Below is a small trained network, with its code and all its weights. Each question gives an input and a class and asks what happens when units are switched off, that is, made to give their printed mean instead of their output.

import numpy as np


def w(rows, s, z=0):
    codes = np.array(rows[::2]) - 128.0
    scale = np.full(codes.shape[1], s)
    scale[-1] = z or s
    return codes * scale


def f(y):
    return np.maximum(y, 0)


def log_softmax(a):
    a = a - a.max(-1, keepdims=True)
    return a - np.log(np.exp(a).sum(-1, keepdims=True))


def net(x, mask):
    res = np.array(x, float).reshape(1, 8) / 4 @ E
    y = f(res @ A[0][:, :-1].T + A[0][:, -1])
    res = res + np.where(mask, y, B[0][:, -1]) @ B[0][:, :-1]
    return log_softmax(res[-1] @ U[:, :-1].T + U[:, -1])


A, B = {}, {}
E = w([
[81,81,123,185,112,182],'x0',
[82,160,84,142,198,169],'x1',
[179,187,250,101,120,135],'x2',
[92,254,98,228,142,110],'x3',
[109,139,149,153,55,95],'x4',
[119,157,166,125,128,51],'x5',
[42,141,114,58,161,163],'x6',
[48,194,100,73,39,88],'x7',
],0.009)
A[0] = w([
[189,195,82,108,83,53,34],'neuron 1',
[120,141,108,81,95,132,2],'neuron 2',
[115,155,101,158,112,160,51],'neuron 3',
[58,175,124,140,117,127,119],'neuron 4',
[155,69,177,160,87,104,65],'neuron 5',
[192,80,164,142,113,139,151],'neuron 6',
[206,57,171,125,60,118,49],'neuron 7',
[62,158,141,83,110,96,73],'neuron 8',
[194,198,157,184,134,71,89],'neuron 9',
[111,91,45,145,134,140,100],'neuron 10',
[113,96,51,138,143,123,105],'neuron 11',
[140,97,123,111,141,163,132],'neuron 12',
[78,128,163,83,113,114,94],'neuron 13',
[140,140,203,182,179,109,25],'neuron 14',
[172,201,69,179,90,98,103],'neuron 15',
[98,22,10,151,177,128,41],'neuron 16',
[196,56,172,146,66,121,92],'neuron 17',
[159,184,80,117,92,85,49],'neuron 18',
[149,119,174,144,179,137,93],'neuron 19',
[110,66,72,153,151,118,61],'neuron 20',
[166,80,138,81,181,208,25],'neuron 21',
[69,161,141,86,109,94,59],'neuron 22',
[49,186,83,215,96,187,31],'neuron 23',
],0.014,0.0049)
B[0] = w([
[53,138,229,131,115,131,190],'neuron 1',
[138,129,100,99,98,118,149],'neuron 2',
[132,127,105,166,126,137,165],'neuron 3',
[125,129,88,157,69,143,206],'neuron 4',
[162,128,154,152,95,81,195],'neuron 5',
[196,133,152,142,125,114,220],'neuron 6',
[193,113,159,179,65,134,233],'neuron 7',
[150,162,73,83,89,107,193],'neuron 8',
[78,171,121,117,212,50,222],'neuron 9',
[105,57,126,109,147,118,201],'neuron 10',
[92,61,155,112,136,134,195],'neuron 11',
[150,124,148,108,129,160,176],'neuron 12',
[160,132,83,79,105,104,175],'neuron 13',
[144,140,51,116,196,59,184],'neuron 14',
[46,158,178,149,144,174,209],'neuron 15',
[115,1,137,98,149,72,247],'neuron 16',
[187,129,151,182,76,108,231],'neuron 17',
[76,132,192,131,114,140,172],'neuron 18',
[168,158,78,132,171,114,183],'neuron 19',
[108,72,116,107,155,77,186],'neuron 20',
[138,166,186,97,161,221,222],'neuron 21',
[138,161,87,82,96,108,188],'neuron 22',
[132,134,67,215,105,214,248],'neuron 23',
],0.028,0.013)
U = w([
[100,87,85,175,92,181,151],'0',
[134,126,115,43,31,119,166],'1',
[234,101,204,167,99,89,160],'2',
[158,148,133,151,202,82,59],'3',
[71,154,181,134,105,100,2],'4',
[235,99,187,59,181,208,152],'5',
[156,2,155,97,134,138,243],'6',
],0.0074,0.0013)

Each question gives the input, the list of numbers given to net, and the class t.
The units are the neurons (one row each of A and B). Each row of codes is followed by its name. A weight is (code - 128) times the scale printed after its matrix; where a second scale follows, it is the last column's (A, B and U).
mask holds one flag per neuron, in row order. A switched-off neuron (its flag False) gives its mean, the last column of its row in B, instead of its output. The means were averaged over made-up inputs and are rounded, as every weight is.
A unit's drop is (log p(t) with every unit on - log p(t) with that unit switched off) / (log p(t) with every unit on - log p(t) with every unit switched off).
most important unit: the unit with the biggest drop
k most important neurons: the k neurons with the biggest drops, biggest first
drop when u is switched off: that unit's drop, to one decimal
input [1,-4,3,-4,-1,-2,7,-8], class 5: most important unit -> neuron 21
input [-5,-5,4,3,3,3,3,3], class 4: 2 most important neurons -> [neuron 1; neuron 9]
input [0,-1,5,4,3,-4,2,5], class 1: 3 most important neurons -> [neuron 8; neuron 22; neuron 13]
input [6,-1,2,6,5,-6,-4,-8], class 3: 2 most important neurons -> [neuron 14; neuron 9]
input [-4,7,7,0,-6,5,-2,4], class 3: 3 most important neurons -> [neuron 9; neuron 14; neuron 15]
input [2,0,-7,1,7,8,1,4], class 0: 2 most important neurons -> [neuron 23; neuron 15]
input [2,0,7,5,-3,7,-6,1], class 3: 2 most important neurons -> [neuron 14; neuron 9]
input [-5,-3,1,6,2,-8,8,3], class 0: 2 most important neurons -> [neuron 23; neuron 4]
input [7,8,3,7,7,8,1,-4], class 0: drop when neuron 1 is switched off -> 0.0
input [-4,-6,5,4,4,7,-5,0], class 4: drop when neuron 1 is switched off -> 0.4
input [3,5,-6,2,5,3,4,-3], class 6: drop when neuron 16 is switched off -> 4.1
input [-4,7,7,8,1,7,2,1], class 4: 2 most important neurons -> [neuron 1; neuron 15]
